[[  23.40 -203.28  119.17 -180.44   40.94  146.52   15.37  156.69  -28.44
    79.25  135.65 -101.47  -13.55  179.22  -22.44]
 [-120.49 -167.14  -58.38   26.78  -37.00  -70.87  -90.12 -208.14  -24.74
   144.19  -86.64   17.00  172.08 -117.22  -37.20]
 [ -71.62  -44.19 -135.52 -105.34  -46.47  161.69   79.17  -68.67   41.60
   -31.80   57.44 -106.12  101.70  -10.51  -89.00]
 [ 179.55 -136.38    5.23  -72.82   97.44 -132.25  124.33   28.52 -149.60
     9.22   35.92 -194.69  120.21  -35.95   80.29]]
Read off the entry just right of 124.33.
A: 28.52
Read off the entry just right of -46.47.
A: 161.69
Read off the smallest entry.
A: -208.14
The entry just right of the largest entry -> -136.38
Read off the entry just left of -135.52.
A: -44.19
The entry just left of -180.44 is 119.17
Read off the entry just left of -31.80.
A: 41.60
Read off the entry just left of the smallest entry.
A: -90.12
Read off the entry just left of 17.00.
A: -86.64
The entry just left of -86.64 -> 144.19
Read off the entry just left of 161.69.
A: -46.47
Read off the entry just right of the smallest entry.
A: -24.74
The maximum: 179.55
The entry just left of -70.87: -37.00

[[-1.019, -0.461, 2.049, 0.298, 0.045, -0.696, -5.771, 0.218, -0.165, -0.497, 0.053, 0.724, -0.324],
 [0.514, 0.646, 2.334, 0.860, 0.742, -1.147, -0.940, 1.869, -0.098, 0.839, -2.466, -0.031, -2.232],
 [2.347, -0.839, 0.407, 5.144, 2.591, -7.125, 0.877, 2.871, 1.501, 4.079, -2.815, 2.891, -3.405],
 [-0.644, 1.945, 2.644, -1.108, -1.618, 0.800, 2.225, -1.426, 2.822, -1.399, -0.078, -0.457, 1.395],
 [1.809, 0.029, -4.005, 1.660, 0.368, -3.246, 3.113, 0.806, -0.702, 1.379, -0.671, -0.536, -0.374],
 [1.954, -0.633, -0.841, 2.365, -0.471, -0.377, -0.187, -1.835, -0.628, 1.658, 0.383, -0.853, -3.305],
 [1.896, 0.603, -0.777, 2.647, 2.712, -1.442, 2.405, -1.784, 2.567, 2.544, -1.759, -0.940, -3.356],
 [2.016, 1.163, -1.733, -0.218, 2.257, -0.371, 2.770, 0.963, 3.253, 0.995, -2.438, 2.300, 0.558],
 [-0.078, -0.237, -0.635, -2.437, 1.450, 0.965, -0.522, -1.535, -1.277, -0.345, -0.969, 2.178, 4.200],
 [3.219, 0.310, -1.490, -0.836, 1.997, -0.279, 6.522, -0.703, 2.996, 2.656, -3.109, -2.914, -1.603],
 [1.790, 0.936, -5.793, 3.272, 2.161, 0.484, 2.252, 3.035, 3.128, -0.063, -2.874, -0.568, -1.996],
 [0.222, -0.483, -2.093, 0.015, -0.825, 2.338, 0.817, 1.722, 0.017, -0.591, 1.581, 0.416, 2.869],
 [-2.213, 0.378, 1.528, -4.108, -1.114, 2.566, 5.723, 1.193, 2.187, -1.563, 0.375, -2.553, 0.294]]
The top-right entry? -0.324
The entry just right of 1.501? 4.079
The entry directly below -4.005? -0.841
The entry just right of 0.800? 2.225
The first entry of the largest entry's row: 3.219
The entry just right of -0.591? 1.581
The 4th entry in reading order? 0.298
The entry just left of 3.128? 3.035
The third entry on the main diagonal -> 0.407
The third-last entry, reading row by row is 0.375
The second entry from the end, reading row by row is -2.553
The fifth entry, reading row by row: 0.045
The largest entry in the last column? 4.200
The entry directly above 0.222: 1.790
The bottom-right entry: 0.294
The median entry is 0.218
The first entry in the row that holds the smallest entry: 2.347
The 3rd smallest entry is -5.771
The entry just right of -4.108? -1.114
The largest entry in the first row: 2.049
The first entry, reading row by row? -1.019
The entry directly above -2.213? 0.222
The smallest entry? -7.125
The entry directly below -7.125 is 0.800
The entry just right of -0.536: -0.374
The bottom entry of the column that holds the largest entry? 5.723
The entry directly below -1.019 is 0.514
The entry just left of the smallest entry -> 2.591
The centre entry? 2.405
The entry directly below the centre entry -> 2.770

3.475 -7.973 -0.565 -3.893 -3.699 -6.809 -1.087 2.094 -2.590 2.137 -5.185 4.050 -0.418 -0.025 0.702
Which number is the entry just right of -6.809?
Answer: -1.087
The smallest entry -> -7.973
Which number is the 3rd entry from the right?
Answer: -0.418
Which number is the 1st entry?
Answer: 3.475
Which number is the third smallest entry?
Answer: -5.185
The entry just left of -1.087 -> -6.809
Which number is the fourth entry?
Answer: -3.893
Which number is the entry just right of -5.185?
Answer: 4.050
The 2nd entry from the right -> -0.025
The entry just right of the smallest entry is -0.565

X =
[[ 48  66 122 100  82 150  76 134  60  78  64]
 [138  65  53 112  68 106  71 116  68  89  99]
 [ 54 153 105  10 155  71 135  50 182 170 173]
 [ 46 120 122  24 122  78 124  67 165  59 198]
 [ 58 111 107  20  89 119  90  90 137 115 195]
 [112  33  42 139  20 145  47 122  63 162  62]
 [ 71  73 111  89  58 122  84 102 146  88 109]
 [ 87  63 126  82 131  47 127  72  99  80  41]
 [ 73  95  67  82  89  81  97 121  49  58  80]]
Counting starts at 1.
The entry at row 2, column 1: 138
Read off the entry in row 2 and column 3.
53
Read off the entry just right of the smallest entry.
155
Read off the top-left entry.
48
The entry in row 3 and column 1 is 54
Read off the entry directly below 127.
97
The entry in row 1 and column 3 -> 122
The entry directly above the smallest entry -> 112
Read off the entry in the bottom-left corner.
73
Read off the entry just right of 95.
67
The entry in the bottom-right corner: 80
The entry just right of the centre entry -> 90
Read off the entry in row 1 and column 2.
66
Read off the top-right entry.
64
Read off the entry at row 3, column 3.
105
Read off the entry directly below 116.
50
Read off the entry directly below the centre entry.
145
The maximum is 198
Read off the top entry of the column that holds the smallest entry.
100
Read off the entry just left of the largest entry.
59
The bottom entry of the column that holds the smallest entry -> 82
The entry just left of 88: 146
Read off the entry just right of 100.
82
Read off the entry just left of 126.
63
Read off the entry just left of the centre entry.
89
The entry directly below 50: 67
The entry directly below the smallest entry is 24
